[[ 4.75 -3.12 -4.58  4.33]
 [-4.27  1.97  5.06  4.89]]
|
[4.33 5.06]

[[ 0.54  0.04 -1.68  5.69 -0.36]
 [-0.08 -0.62  0.86 -0.02  0.20]]
|
[-0.36 -0.02]

[[-0.53 -1.44  5.38 -3.70 -0.66]
 [ 0.41  0.47 -1.99  2.09  0.02]
 [-0.72  0.51 -0.83 -1.93  0.98]]
|
[-0.66  2.09 -0.83]

[[5.11 2.49]
 [3.72 2.53]]
|
[2.49 3.72]

[[ 1.64  3.52]
 [-0.90  4.20]
 [ 2.76  3.02]]
|
[ 3.52 -0.90]

[[ 1.01  4.19 -1.93]
 [-2.45 -2.74  4.00]
 [-2.39 -2.91  3.91]
 [ 2.66  0.36 -4.15]
 [ 1.71  3.87 -2.92]]
|
[-1.93 -2.74 -2.39]

[[-5.61 -4.88 -0.94  3.91 -0.36]
 [-0.96 -1.54 -0.93  0.90  0.88]
 [-0.85 -0.33  0.28 -0.33 -0.44]
 [-0.71 -1.14 -0.14  0.72 -0.70]]
|
[-0.36  0.90  0.28 -1.14]
---
[[-4.01  3.23 -1.44 -4.17]
 [ 1.95 -1.42 -5.34 -3.71]
 [-0.10  1.74 -1.56 -2.45]
 [-0.48 -2.47 -2.01 -3.37]]
|
[[ 3.23 -1.44]
 [-1.42 -5.34]]

[[1.52 0.95 5.56 0.50 0.71]
 [2.16 1.03 2.06 2.54 0.55]]
|
[[0.95 5.56]
 [1.03 2.06]]

[[ 1.45 -0.80  1.09  0.28 -1.59]
 [ 0.31  4.72 -3.81  0.83  3.13]]
|
[[-0.80  1.09]
 [ 4.72 -3.81]]

[[ 1.72 -3.94 -3.21 -5.52]
 [-0.08 -3.71 -3.69  2.03]
 [ 3.83 -0.42  2.76 -5.24]]
|
[[-3.94 -3.21]
 [-3.71 -3.69]]

[[-0.87 -0.73  0.28 -1.01  0.40]
 [-4.05 -4.57 -2.06 -3.65 -2.88]
 [ 0.01  0.32 -1.97 -1.90 -1.74]
 [ 0.04  0.09 -0.56 -0.59 -0.57]]
|
[[-0.73  0.28]
 [-4.57 -2.06]]

[[ 0.16  0.56 -2.34 -2.95  1.12]
 [ 1.11  0.78 -1.95  4.77 -0.18]
 [-2.04  0.30 -1.50 -3.50 -1.35]]
|
[[ 0.56 -2.34]
 [ 0.78 -1.95]]

[[-0.36 -0.26 -0.60]
 [ 2.93 -2.53  0.80]
 [ 4.85 -4.37  2.57]]
|
[[-0.26 -0.60]
 [-2.53  0.80]]

[[ 1.63  3.30 -0.59  0.50]
 [ 4.65  4.36 -0.90  0.73]
 [ 3.87  1.36 -0.61  0.22]
 [ 4.16  4.02 -0.91  0.71]
 [ 0.97  1.96 -3.37  0.58]]
|
[[ 3.30 -0.59]
 [ 4.36 -0.90]]
